In the rows, 128 means zero.
Rows lie near named flat spaces through zero. A row that begins with a name and a colon came from that space; any other row is followed by the name of its block's space that it lies nearest.
jzfj: 124  123  140  144  123  94  116  120  126  137  103  139  111  121  122  147  124  79  114  112  118  136  128  148  125  122  129  142  166  94  124  129  166
tcqt: 99  159  128  122  135  135  86  109  152  151  144  86  143  142  134  99  131  158  136  130  113  169  118  108  129  93  123  120  123  145  155  158  100
jzfj: 105  124  107  110  137  169  120  143  153  148  146  135  154  149  109  126  147  172  139  113  137  141  129  95  150  140  93  113  113  166  133  130  112
fmrn: 141  206  97  158  171  156  83  133  133  173  177  117  121  143  148  102  165  145  123  117  124  152  129  129  96  95  145  128  129  111  128  174  55
zljc: 88  143  64  96  96  192  136  186  150  146  100  97  160  155  92  136  94  191  131  116  109  134  132  121  152  129  158  115  103  184  115  161  87
jzfj: 104  137  114  132  119  122  99  147  142  136  98  140  129  135  125  134  111  149  134  123  125  141  122  136  132  87  127  134  149  157  150  136  145
zljc: 180  112  140  129  128  119  202  109  99  98  132  93  104  99  125  137  127  38  103  130  122  92  147  152  110  220  170  130  120  32  58  132  121
fmrn: 166  109  115  136  160  133  142  157  151  96  111  176  117  107  133  149  146  139  146  124  160  106  138  124  132  170  95  115  171  116  109  126  148
zljc: 155  128  145  138  118  106  141  104  103  128  138  105  105  110  130  130  135  75  103  125  106  126  142  139  119  157  154  135  141  66  105  139  120
zljc: 122  90  134  109  143  140  146  144  151  93  114  157  153  131  129  136  121  170  163  142  168  110  114  109  146  140  80  111  112  184  145  96  161
tcqt: 99  124  118  126  103  74  132  120  138  107  67  165  88  107  138  103  88  103  124  141  128  115  134  174  102  67  170  167  158  117  132  100  198
jzfj: 148  137  154  139  129  95  108  94  122  106  136  98  110  106  160  103  130  124  133  150  122  143  131  125  116  112  136  131  145  108  154  143  121
jzfj: 131  115  126  112  121  149  144  137  120  143  148  151  136  133  109  138  141  150  117  125  113  114  135  113  143  146  122  114  116  133  100  109  112
tcqt: 171  148  98  166  128  134  143  136  92  113  150  129  93  118  152  114  148  85  123  120  163  111  154  148  96  147  158  165  117  104  143  142  105
fmrn: 132  156  142  158  143  107  69  155  138  135  88  117  141  132  141  170  105  145  138  128  115  154  99  145  133  82  118  112  180  144  155  168  132
zljc: 159  107  150  133  142  111  133  130  125  101  126  165  121  110  142  141  136  143  138  143  141  108  126  124  131  135  104  116  150  127  126  107  145
jzfj: 144  125  121  138  111  148  116  158  104  143  135  132  138  137  115  164  135  149  120  115  116  129  133  118  150  140  120  119  134  149  135  141  101
jzfj: 120  134  145  110  148  125  114  78  154  113  165  95  130  120  154  66  149  157  149  151  138  152  129  93  121  118  110  121  110  131  155  131  111
tcqt: 132  123  103  146  162  111  139  107  166  113  115  145  90  109  135  102  159  49  135  96  177  137  152  137  104  172  107  161  168  65  125  139  179
tcqt: 137  132  112  129  134  145  127  138  139  124  129  114  130  126  126  129  136  134  133  120  134  135  136  119  133  151  123  123  136  125  127  150  113
zljc: 151  125  73  144  169  168  179  183  146  90  107  165  129  132  133  141  130  109  158  114  209  86  131  150  108  180  116  140  110  142  116  125  146
tcqt: 117  133  98  135  118  162  135  135  110  145  160  128  132  151  122  112  146  122  128  110  156  128  140  119  124  135  126  152  81  158  156  124  108
fmrn: 138  134  93  128  156  161  177  145  146  108  119  99  133  132  123  126  125  83  139  114  167  112  131  143  111  193  139  132  101  102  98  149  124
fmrn: 109  106  154  121  99  115  107  131  126  121  99  92  154  135  120  155  97  144  136  133  112  149  111  118  158  117  112  116  133  167  165  138  144
zljc: 150  144  136  132  160  123  128  127  133  130  141  156  120  118  139  126  142  139  126  139  122  114  123  134  114  121  130  113  143  103  96  121  117
tcqt: 176  112  194  146  149  100  139  101  83  102  165  139  133  119  160  141  140  119  134  162  142  102  107  128  119  129  108  115  102  127  141  91  126
jzfj: 116  137  111  156  95  136  102  171  99  152  99  116  141  154  112  178  104  112  119  101  124  141  120  148  141  109  137  145  130  166  165  153  128
fmrn: 128  152  82  137  146  159  157  123  132  129  155  112  113  136  134  87  150  85  130  110  169  124  148  135  96  159  148  159  88  107  126  141  109
fmrn: 146  136  133  107  152  163  145  133  140  132  153  99  154  130  119  136  137  159  129  136  108  124  121  107  140  170  124  85  113  114  82  146  77
fmrn: 165  125  137  130  151  112  161  129  139  94  101  116  115  99  136  142  115  92  127  139  126  107  127  151  115  173  147  113  158  66  76  142  138
zljc: 71  149  154  124  138  115  59  87  150  179  160  126  146  155  130  96  148  159  132  123  112  181  107  99  134  52  90  128  122  164  178  122  131
zljc: 146  130  120  116  144  137  172  165  125  93  103  167  134  121  139  138  95  164  141  164  140  72  111  159  111  114  157  111  107  148  87  95  130
tcqt: 123  141  132  136  106  128  141  124  86  164  143  121  125  143  111  142  123  84  93  116  99  119  127  151  118  123  167  142  100  104  104  120  112
fmrn: 157  136  154  107  130  102  174  81  107  132  159  137  92  95  131  97  138  97  87  155  74  94  144  147  99  142  190  120  126  30  34  99  105
jzfj: 137  137  145  116  107  108  132  101  113  105  133  95  115  109  151  94  108  147  125  166  103  124  132  133  116  100  171  128  115  121  131  128  106
zljc: 151  146  168  160  126  99  99  109  71  162  170  162  114  133  142  141  149  116  101  135  102  122  120  141  114  79  137  136  126  116  136  103  110
fmrn: 147  142  101  138  136  157  118  124  137  120  156  82  124  126  139  104  156  128  140  115  151  153  150  101  129  168  117  133  126  123  156  175  87
jzfj: 172  134  133  152  150  118  125  140  120  100  127  144  115  110  154  139  136  131  139  140  148  114  129  136  117  135  123  124  152  118  133  136  124
tcqt: 148  157  99  150  127  155  132  138  103  156  157  106  118  137  121  132  150  90  106  102  124  132  146  135  116  158  154  142  117  95  114  161  81
zljc: 110  137  75  129  153  165  168  157  154  111  107  122  137  146  124  116  116  97  151  111  190  113  125  149  106  157  133  149  88  144  127  134  145
tcqt: 148  148  144  134  141  138  116  127  119  156  150  101  140  131  119  153  142  124  110  121  91  140  122  122  135  149  131  101  140  93  95  157  85
jzfj: 94  119  145  105  126  102  122  83  155  141  127  125  118  120  120  96  132  111  119  126  107  148  131  119  128  116  124  132  142  97  115  115  157
tcqt: 180  159  164  168  164  71  99  87  119  88  139  115  89  91  194  95  139  104  141  162  144  133  125  148  84  94  141  139  163  82  158  145  127
fmrn: 123  138  129  129  115  129  111  123  117  150  142  120  127  133  123  126  134  134  115  124  106  140  132  122  132  114  136  129  129  127  132  136  109
143  117  129  133  119  112  155  129  116  107  107  127  112  114  129  136  114  88  121  129  132  110  135  150  118  149  149  140  135  99  112  124  148
tcqt
140  88  187  137  90  85  114  106  79  116  135  145  127  121  137  149  122  132  122  148  116  123  121  120  148  101  108  133  126  157  173  88  154
zljc
173  139  172  148  155  106  105  106  112  93  157  113  129  111  178  115  138  160  151  169  141  128  113  117  116  106  113  111  126  139  165  131  103
tcqt
130  148  141  132  127  104  117  93  126  144  138  99  108  116  133  109  134  92  107  127  96  145  134  136  113  122  155  134  146  71  110  146  117
zljc
116  91  126  143  72  98  71  145  128  102  81  137  118  117  135  144  113  166  149  122  141  161  144  107  166  93  89  150  183  197  229  141  173
zljc
64  123  80  116  119  156  101  171  185  173  71  128  152  157  73  166  116  122  127  69  121  168  126  122  163  141  97  128  169  148  124  164  164
jzfj
128  100  165  129  126  106  109  112  122  119  136  152  135  126  137  134  137  148  139  139  136  132  119  109  144  110  86  123  133  158  163  99  153
zljc
178  112  95  131  114  138  189  168  116  77  87  120  105  98  126  153  105  97  125  130  140  86  153  156  122  199  170  131  146  89  82  147  127
zljc
157  128  122  152  130  76  141  132  120  106  86  187  72  91  143  133  119  77  112  131  130  97  144  178  96  114  163  156  189  66  96  111  178
tcqt
184  141  145  174  138  113  116  143  79  101  143  143  116  120  169  146  132  129  138  148  157  107  121  146  108  107  131  138  124  146  169  127  111
jzfj
162  142  154  149  138  105  134  102  106  113  139  84  116  113  150  126  127  79  120  139  122  129  125  144  108  145  151  130  128  79  123  149  112
tcqt
154  135  166  136  130  94  149  80  92  96  157  105  109  110  168  88  123  101  127  169  134  109  124  145  93  110  163  142  89  104  138  105  120
jzfj
129  123  177  142  120  68  104  82  98  136  146  173  99  115  150  111  139  111  112  146  113  125  125  139  111  66  129  148  141  113  148  81  160
jzfj
122  136  166  142  159  91  97  60  142  117  162  104  117  122  167  74  155  100  147  139  158  161  120  112  106  104  96  144  122  115  183  125  147
jzfj
95  120  137  122  98  122  136  119  100  161  133  141  133  149  106  135  117  104  105  119  109  123  122  141  130  102  144  146  95  140  126  94  143
jzfj
155  141  150  145  124  116  101  106  106  110  156  91  124  119  163  108  135  147  138  151  131  143  129  114  123  109  129  129  120  141  176  147  95
jzfj
139  120  171  129  138  120  127  107  109  124  155  119  146  133  139  133  133  135  133  147  127  125  108  117  132  124  110  112  101  141  140  109  120
tcqt

Each name stands for a flat space through zero: a line, a plane or more. A row that begins with a name and a colon came from that space; any other row is followed by the name of the space it lies nearest, among the names in its block.
cd-fd: 97  104  123  159  115  145  118  193  120  99  118  166  106  151  166  160  125  128  118  130  97  126  116  140  94  148  156  117  160  148  143  137  125
cd-fd: 92  131  112  124  96  159  86  169  114  161  139  182  124  141  95  153  117  135  77  67  143  143  132  119  130  162  125  127  125  178  141  127  133
hc-fp: 143  135  125  118  145  104  134  92  124  170  139  118  121  131  111  129  123  157  138  160  118  108  156  124  107  153  150  133  120  131  125  158  99
zt-rp: 112  128  131  125  169  133  104  153  189  113  140  153  122  157  124  146  124  77  177  96  111  108  120  78  102  108  129  136  119  149  158  137  69
cd-fd: 112  118  130  122  133  134  109  148  163  157  137  169  145  146  113  153  127  100  115  89  146  174  95  91  136  109  134  128  140  167  123  112  107
zt-rp: 128  140  76  108  141  131  98  146  106  152  166  163  109  152  119  131  114  163  135  135  102  59  167  106  89  141  148  138  104  146  132  172  81
cd-fd: 140  98  93  166  133  112  115  162  146  140  115  125  140  151  137  170  146  107  120  132  101  92  119  153  91  135  162  130  141  141  152  123  128
zt-rp: 139  135  158  127  142  124  157  105  132  105  115  127  130  113  171  106  159  118  156  162  138  189  77  122  146  110  118  106  143  99  115  108  120
jb-nj: 65  130  134  124  142  152  114  201  139  128  124  152  125  131  54  133  140  68  120  37  165  165  136  94  91  121  101  143  99  164  170  111  138
jb-nj: 136  122  119  126  124  118  123  113  143  136  135  126  127  137  133  130  121  131  138  142  126  127  127  108  133  117  133  125  135  132  117  134  114
hc-fp: 143  137  76  99  133  127  110  129  101  104  164  154  124  129  139  89  105  144  143  144  120  89  159  107  145  68  113  149  109  111  87  140  106
cd-fd: 143  142  87  157  143  136  65  148  134  132  126  193  119  150  157  154  169  101  141  119  85  90  111  156  110  175  133  122  117  137  178  124  70
hc-fp: 116  149  119  128  134  130  114  125  124  132  121  130  109  121  101  108  165  105  153  115  144  144  132  111  109  152  98  118  97  122  164  125  114
zt-rp: 130  165  102  80  156  153  113  130  128  80  167  152  119  126  139  74  127  114  181  111  138  105  126  67  146  66  81  132  84  103  118  132  87
zt-rp: 152  122  38  122  93  93  89  95  105  189  148  124  125  134  80  106  136  145  117  149  150  116  173  102  135  113  115  134  105  137  104  134  124
hc-fp: 127  122  114  133  108  122  118  121  123  149  130  127  119  136  121  136  122  145  118  138  126  123  141  124  124  147  137  122  134  140  126  139  128
hc-fp: 89  137  142  105  141  144  127  153  129  147  148  163  105  145  110  135  116  143  136  110  133  147  131  78  93  147  140  122  124  161  137  158  93
cd-fd: 121  156  141  106  160  135  135  128  97  129  142  149  114  118  119  111  126  150  138  132  117  110  154  137  105  150  130  141  105  121  135  152  101
jb-nj: 140  127  119  135  98  115  140  91  110  142  122  100  104  127  150  118  141  169  138  186  127  138  127  121  124  162  135  97  140  114  122  146  132
zt-rp: 160  117  107  141  130  105  120  105  135  161  127  147  140  139  159  143  152  136  127  169  116  147  95  135  133  131  154  115  150  130  114  121  102
jb-nj: 96  121  137  135  114  128  165  146  118  150  108  80  109  125  100  129  166  136  131  134  163  173  111  96  73  163  131  93  124  133  159  134  161
cd-fd: 107  122  138  107  169  106  153  141  111  133  147  163  109  134  122  112  108  145  153  164  118  155  155  98  89  99  157  148  138  136  95  161  81
zt-rp: 119  119  144  142  121  107  154  114  112  145  108  109  111  119  121  123  145  141  131  164  136  172  132  133  105  155  139  115  142  124  129  135  138
hc-fp: 111  114  88  148  70  144  103  148  126  145  130  110  91  160  138  158  130  165  121  138  118  91  131  97  93  190  143  85  137  154  160  160  138
jb-nj: 111  129  161  135  114  139  162  125  128  131  113  82  106  129  138  140  142  156  137  147  133  137  111  114  94  183  141  90  136  127  157  149  147
hc-fp: 162  114  142  131  132  124  149  117  152  140  117  97  187  117  132  149  131  111  91  107  144  132  87  163  167  92  136  137  140  122  110  86  172
cd-fd: 162  119  114  159  172  106  126  135  148  146  114  138  148  141  159  162  175  105  144  153  92  104  92  165  90  144  167  126  134  122  158  119  94
jb-nj: 90  165  231  98  216  149  176  150  109  120  132  170  120  111  121  132  117  142  140  110  108  145  133  154  79  174  157  152  117  132  151  158  83
cd-fd: 104  111  129  102  145  112  140  145  140  175  149  142  143  139  73  136  101  127  111  106  155  163  144  82  110  88  149  152  131  167  98  137  119
jb-nj: 127  148  166  119  166  107  149  98  94  151  123  166  117  107  128  108  145  146  137  167  124  185  135  153  117  155  141  137  131  119  115  137  89
cd-fd: 93  130  115  148  155  161  82  213  132  108  135  214  108  163  151  171  135  104  131  87  80  91  119  137  75  166  153  132  128  163  179  143  75
zt-rp: 142  125  139  122  138  137  163  149  79  108  130  141  152  110  169  125  122  163  90  148  118  129  109  182  139  107  151  138  145  108  91  117  159
jb-nj: 162  122  172  108  217  112  204  132  151  154  135  104  187  127  153  158  143  136  132  149  117  120  68  143  88  92  193  140  138  118  114  126  114
jb-nj: 116  126  120  93  161  108  173  130  118  163  155  106  113  140  108  114  128  167  160  170  140  136  138  59  63  110  161  121  119  134  111  173  99
hc-fp: 150  149  131  128  166  120  140  107  126  64  124  105  111  113  160  86  143  110  194  164  101  85  144  141  122  108  104  134  104  72  141  135  104
hc-fp: 113  110  97  121  95  139  109  164  98  147  147  174  135  139  125  141  98  157  73  113  134  141  135  126  143  110  144  137  148  160  89  128  143
hc-fp: 119  153  154  140  160  126  140  118  131  115  107  107  98  119  123  115  172  109  179  140  119  125  130  130  82  181  115  112  102  106  187  141  103
zt-rp: 136  106  123  126  140  120  147  153  125  109  129  125  164  119  128  126  112  109  105  116  135  133  124  149  146  58  133  157  139  121  91  101  160
cd-fd: 103  130  135  120  105  139  127  135  101  114  134  151  102  125  135  111  109  152  123  138  133  157  142  115  136  133  121  122  139  133  109  141  129
jb-nj: 80  146  174  150  116  162  105  163  117  100  96  159  111  109  99  132  140  87  106  59  139  166  135  168  135  184  90  132  117  139  179  103  152
zt-rp: 126  116  107  104  125  118  168  150  71  103  140  101  146  100  102  83  98  149  99  135  153  125  172  144  138  48  117  164  118  102  68  120  189
jb-nj: 157  131  131  103  151  99  188  83  90  148  146  91  117  122  161  105  123  208  152  227  113  113  138  119  96  128  171  116  137  98  87  174  111
zt-rp: 103  125  131  132  143  136  123  167  127  129  129  144  123  137  106  144  122  118  122  101  119  113  145  131  94  141  139  141  121  147  149  138  122
hc-fp: 118  134  125  127  131  138  128  146  121  148  126  131  129  129  114  138  151  129  118  110  139  135  114  125  105  152  131  118  116  138  151  126  132
152  155  90  92  142  153  116  138  89  106  167  168  139  124  164  101  123  159  124  129  118  84  120  129  150  91  119  136  105  108  99  131  110
zt-rp
136  92  130  120  141  87  177  115  155  134  129  59  148  128  98  121  100  120  142  154  145  129  150  98  116  55  145  149  140  121  88  132  155
cd-fd
72  104  126  121  130  132  122  189  125  107  147  184  95  154  125  131  84  128  136  124  117  155  155  78  96  95  147  142  153  165  103  157  98
cd-fd
136  126  92  147  94  131  130  136  92  137  111  102  126  118  132  123  172  142  106  140  144  133  111  150  117  154  119  101  121  113  145  112  172
jb-nj
124  125  64  122  101  126  114  137  113  161  145  120  106  147  118  123  155  153  137  147  143  121  125  73  92  139  130  97  113  139  137  147  120
jb-nj
133  116  119  127  95  119  132  112  128  121  119  85  147  108  93  107  112  112  105  108  162  139  149  134  172  86  95  142  123  118  104  101  186
zt-rp
148  114  121  131  134  106  171  119  117  147  118  84  147  119  131  125  154  141  124  163  143  145  106  134  110  111  147  118  134  110  114  119  156
jb-nj
118  113  135  121  168  97  159  142  105  167  136  168  125  136  129  135  132  152  129  175  118  176  127  121  79  121  181  138  152  145  98  150  87
cd-fd
145  104  81  118  150  85  155  132  122  169  135  109  159  124  92  109  156  112  127  151  164  168  120  100  107  51  139  142  122  124  90  109  138
jb-nj
159  134  160  156  117  116  105  72  141  132  102  158  133  118  170  139  140  119  122  153  107  164  102  183  184  167  126  120  158  119  125  104  108
jb-nj
150  138  86  98  138  136  126  124  136  132  163  107  134  144  136  120  123  150  151  134  125  63  126  83  116  100  131  122  102  121  123  149  111
hc-fp
77  135  128  152  108  154  110  176  101  79  112  158  67  134  146  117  147  121  153  128  113  141  140  121  88  179  110  104  127  128  172  145  118
hc-fp
139  148  115  133  145  100  114  95  94  109  119  145  106  101  114  75  146  108  159  158  122  140  176  157  138  122  93  151  104  92  124  124  104
hc-fp
164  133  112  113  150  108  137  103  115  168  138  121  166  115  108  124  136  138  105  133  138  118  130  155  140  106  138  150  114  120  105  115  133
hc-fp
107  121  99  130  90  125  98  129  111  148  140  152  92  146  117  129  107  158  122  143  123  129  164  100  119  155  133  120  137  154  120  158  112
hc-fp
107  112  131  128  157  134  118  178  163  113  139  139  137  151  106  157  94  96  131  83  108  81  150  118  100  101  145  160  125  155  142  138  115
zt-rp
98  113  180  134  95  166  157  159  145  80  111  107  132  125  160  143  109  124  108  100  145  166  82  120  153  120  121  104  161  132  124  109  182
cd-fd
149  145  111  124  126  136  95  112  116  123  143  168  122  133  160  128  119  148  128  140  98  92  134  148  151  145  129  131  126  124  122  138  95
jb-nj
133  120  67  112  128  112  116  139  117  148  152  136  130  139  105  110  130  130  133  135  142  120  145  88  115  81  126  137  112  134  105  133  117
jb-nj
86  139  171  142  104  131  108  112  125  119  105  153  86  117  102  114  122  111  136  115  138  191  157  127  142  177  96  124  135  140  147  130  120
jb-nj

Each name stands for a flat space through zero: a line, a plane or more. A row that begins with a name and a colon came from that space; any other row is followed by the name of the space it lies nearest, among the names in its block.
cf-hf: 134  143  139  134  110  122  120  134  142  122  133  107  104  131  115  109  117  105  153  130  147  131  150  107  140  129  142  131  140  129  112  135  104
br-tg: 143  146  97  137  114  117  122  174  109  147  130  89  133  120  158  129  116  115  100  118  124  103  176  124  151  115  112  174  128  107  140  132  129
cc-fg: 137  121  116  120  130  157  159  100  70  101  124  119  157  116  125  137  145  162  36  109  103  89  93  158  110  147  94  113  68  160  121  92  130
zr-gt: 139  147  112  132  164  158  102  116  126  150  112  143  131  129  137  152  129  135  88  129  134  142  148  102  116  136  94  143  148  138  142  116  104
hn-sd: 115  114  109  126  171  137  106  110  126  131  117  207  114  144  127  148  150  159  129  108  122  151  99  136  123  128  124  121  131  128  122  135  127
cc-fg: 135  87  153  112  144  134  162  148  126  156  103  133  141  119  132  163  122  191  126  153  106  82  60  162  158  196  129  98  123  150  80  156  127
cc-fg: 106  129  102  148  137  158  97  124  113  100  169  163  106  152  134  182  170  177  147  118  132  126  102  181  148  156  166  100  122  76  127  130  160
hn-sd: 143  139  134  123  140  129  122  141  130  153  136  116  133  118  127  135  135  127  126  141  136  132  119  138  147  128  117  126  121  113  138  127  145
br-tg: 108  96  130  135  128  131  139  139  142  136  115  141  142  138  150  159  117  159  154  145  107  114  112  138  123  165  151  122  163  123  121  151  134
hn-sd: 141  76  173  114  110  107  170  135  145  153  90  115  173  114  113  99  93  97  165  153  63  133  107  103  98  127  117  114  159  142  128  147  139
cc-fg: 132  122  110  140  133  118  140  183  127  176  101  109  142  129  171  145  105  156  103  136  129  87  129  127  160  174  124  175  149  131  111  156  107
cf-hf: 129  147  127  126  128  156  106  103  138  116  143  107  137  118  133  158  125  110  128  149  126  147  182  112  97  104  116  114  154  117  172  104  144
hn-sd: 125  120  159  105  96  130  144  140  145  107  166  68  124  102  132  175  124  149  175  175  130  91  141  176  154  133  160  70  123  111  127  135  178
br-tg: 133  131  133  120  144  138  106  118  122  115  151  160  95  132  100  141  159  147  152  118  136  139  98  157  154  127  138  90  104  110  108  131  143
cf-hf: 108  96  122  132  126  145  167  93  99  104  114  143  177  132  137  132  136  156  78  121  93  114  81  149  80  150  122  118  107  151  141  104  142
br-tg: 148  136  127  138  139  130  133  126  105  146  113  134  140  133  110  88  135  113  87  108  126  137  94  113  126  138  102  150  104  137  121  117  106
zr-gt: 122  115  144  131  165  111  127  106  141  153  111  201  134  147  98  80  150  116  145  113  135  186  49  120  114  122  126  130  118  131  129  131  128
cf-hf: 129  120  90  106  104  85  138  181  113  137  137  92  149  99  180  143  111  113  118  121  96  96  204  150  142  50  110  165  118  101  172  135  185
cc-fg: 116  136  120  129  111  136  128  103  114  84  148  124  119  130  121  127  139  126  119  114  133  125  140  138  113  113  139  113  107  130  132  108  133
br-tg: 117  116  147  123  57  123  149  132  126  66  173  61  121  116  123  143  120  119  181  145  108  91  163  163  133  116  176  81  121  102  126  129  170
zr-gt: 109  104  129  164  136  157  128  134  141  155  115  139  170  153  152  162  125  153  144  156  103  137  92  128  104  197  152  135  187  97  147  140  136
zr-gt: 121  120  125  139  111  131  138  134  126  120  121  114  132  134  139  132  115  135  127  129  120  109  136  122  123  151  140  135  142  134  117  134  113
zr-gt: 137  151  127  133  154  138  111  119  147  154  99  136  120  131  130  119  110  114  106  132  155  147  153  77  116  137  103  157  158  160  126  125  76
zr-gt: 118  118  110  153  92  144  144  150  108  108  128  88  139  138  156  154  113  154  112  129  109  75  144  138  131  180  152  140  144  121  111  136  115
br-tg: 164  154  115  113  137  144  98  141  105  137  153  104  122  105  121  151  143  112  109  126  116  130  169  138  149  87  91  119  109  95  154  113  160
hn-sd: 137  123  133  123  144  119  129  148  146  173  107  122  153  118  146  133  110  117  130  149  118  138  141  110  124  122  107  149  158  126  151  138  135
cf-hf: 92  127  97  126  146  129  107  130  142  115  147  165  106  138  164  182  143  174  146  128  152  123  143  162  140  122  157  124  138  113  138  138  150
cf-hf: 125  147  121  134  141  148  112  95  129  117  126  140  127  134  123  125  133  116  104  123  142  152  144  104  99  119  115  132  134  141  146  105  110
cf-hf: 107  142  110  143  157  145  102  87  127  105  127  194  97  158  114  119  153  144  116  97  162  159  103  117  113  139  138  130  122  144  113  117  91
zr-gt: 99  112  112  147  177  142  111  102  151  161  102  201  168  152  152  144  136  135  127  135  116  186  103  108  73  132  121  151  179  117  181  124  140
br-tg: 141  137  124  134  98  137  149  126  91  102  136  83  138  121  121  111  128  122  82  115  120  95  130  135  128  139  119  131  92  137  117  108  119
zr-gt: 112  127  134  137  109  100  136  152  143  135  156  111  140  131  139  117  136  118  168  142  143  136  110  158  143  118  164  134  123  87  153  136  174
br-tg: 134  98  152  149  114  100  147  157  143  170  104  129  166  141  119  77  111  86  172  135  89  155  90  104  116  140  138  154  162  101  137  153  136
cc-fg: 82  121  97  121  123  140  123  109  115  65  174  154  103  134  153  193  163  196  135  119  144  99  125  203  138  123  173  87  95  112  129  120  174
hn-sd: 127  136  114  100  147  135  109  139  135  123  137  135  86  113  146  188  130  175  130  135  151  96  163  152  168  124  126  106  123  141  104  141  126
cf-hf: 152  138  114  119  172  105  123  152  115  183  99  166  124  125  125  94  136  128  84  102  142  139  94  118  157  118  84  170  99  144  114  136  106
br-tg: 118  125  119  133  120  127  117  140  113  96  160  153  78  145  113  142  159  170  159  105  144  104  90  178  179  154  171  99  94  104  77  147  133
cf-hf: 118  138  109  135  122  116  112  123  123  104  135  152  99  142  122  107  135  115  137  96  139  140  146  119  129  103  139  141  121  125  119  129  113
zr-gt: 113  130  122  135  166  123  117  99  157  153  83  185  133  145  133  101  113  111  116  120  145  176  131  68  84  120  108  165  167  168  140  126  80
cc-fg: 123  154  106  146  120  127  109  156  132  133  145  105  111  136  152  142  127  133  129  129  160  115  159  131  155  139  146  156  139  105  130  135  121
cc-fg: 135  117  138  110  134  117  150  129  128  142  108  121  144  112  132  122  115  130  107  135  121  116  123  124  123  122  107  130  119  158  125  127  125
cc-fg: 143  126  153  117  124  127  137  101  129  122  118  126  136  120  95  92  123  92  128  127  115  152  124  102  102  105  108  114  122  148  132  114  121
hn-sd: 136  152  108  133  160  124  102  159  138  178  129  133  131  126  154  144  134  131  115  136  154  142  140  128  152  122  111  163  140  104  154  134  137
zr-gt: 129  92  150  131  119  161  130  141  121  130  169  111  166  122  126  198  156  164  180  172  71  119  80  200  137  163  157  60  138  50  156  135  224
hn-sd: 101  149  98  144  92  118  122  144  130  90  150  98  98  138  160  139  118  136  133  117  163  95  185  134  144  128  167  152  132  124  119  132  111
br-tg: 134  143  121  131  132  94  110  158  149  162  125  132  122  129  135  96  119  86  153  122  142  158  156  102  140  87  123  169  146  107  149  142  130
hn-sd: 132  99  147  113  155  122  127  143  148  169  123  155  148  120  129  154  135  143  168  155  102  146  90  150  137  129  126  105  146  103  143  149  173
cf-hf: 127  129  137  119  135  159  95  122  149  123  162  120  124  118  132  199  139  139  180  167  114  142  161  150  128  117  140  78  163  81  163  129  181
cc-fg: 114  168  115  126  107  116  114  132  142  101  163  90  97  121  146  134  126  117  134  132  184  119  188  134  145  95  149  138  118  125  142  117  130
hn-sd: 90  115  138  145  86  134  143  107  136  75  165  109  139  141  132  140  137  134  171  143  126  126  118  161  104  138  187  95  133  100  147  119  167
114  124  115  134  132  120  119  151  141  139  131  138  119  136  152  151  126  148  150  133  137  121  134  140  146  138  148  139  147  111  127  148  135
cc-fg
105  127  125  128  112  129  126  135  143  108  156  111  121  127  149  166  131  150  160  148  142  113  145  159  138  131  164  110  137  107  138  133  158
hn-sd
134  121  100  139  155  126  128  175  119  185  103  135  151  131  170  154  122  160  93  130  119  106  117  135  152  162  109  174  144  116  131  148  126
cc-fg
111  130  93  139  110  112  136  132  115  113  116  124  141  134  158  110  112  110  97  103  120  121  174  107  101  99  123  175  134  138  149  120  116
cc-fg
104  119  119  150  127  120  163  119  125  129  88  140  144  149  147  95  109  146  80  113  149  109  94  105  106  179  135  171  128  183  100  128  67
br-tg
166  112  126  109  163  81  146  193  108  208  94  151  136  114  126  91  131  137  100  108  116  113  65  144  191  127  86  167  85  130  96  161  130
cf-hf
130  134  149  108  126  120  108  113  156  118  153  130  111  116  107  130  134  98  185  145  133  164  153  127  124  76  135  94  137  108  152  126  162
br-tg
130  153  118  138  149  162  90  72  121  101  135  167  114  143  98  117  150  102  113  105  133  181  143  96  87  103  110  119  132  129  149  95  110
cf-hf
136  172  113  116  154  146  120  82  106  105  127  136  105  120  114  111  144  131  45  102  180  131  137  114  119  110  89  135  76  184  121  86  84
br-tg
163  140  128  102  194  108  113  158  147  230  94  146  163  101  146  124  121  105  96  149  131  168  131  103  136  85  55  171  140  129  178  131  147
cc-fg
138  83  146  114  116  159  147  103  104  92  109  140  127  125  101  153  121  157  132  124  62  96  110  132  111  161  123  72  131  154  81  134  114
zr-gt
113  140  108  133  90  119  147  117  111  83  132  93  128  127  143  107  113  113  93  108  137  102  175  117  107  108  133  151  111  154  130  108  108
cc-fg
155  145  120  160  139  137  107  169  126  183  111  115  137  142  133  116  120  110  119  128  126  137  126  96  149  168  114  175  162  99  126  144  100
cc-fg
128  119  138  139  143  157  137  61  111  110  104  164  162  141  95  91  138  105  87  111  101  171  90  94  55  130  100  120  124  157  146  91  108
hn-sd
154  155  139  128  154  146  107  125  139  158  113  123  115  124  114  125  122  118  109  138  153  142  137  93  137  145  100  136  142  147  117  125  88
zr-gt
117  137  104  104  135  136  145  109  98  98  146  118  135  106  151  162  146  170  60  122  143  91  132  176  128  108  111  115  69  152  142  97  155
cc-fg
124  111  155  122  108  126  143  115  149  122  128  106  153  119  123  125  111  103  162  155  105  141  141  117  96  114  135  108  154  126  152  125  150
br-tg
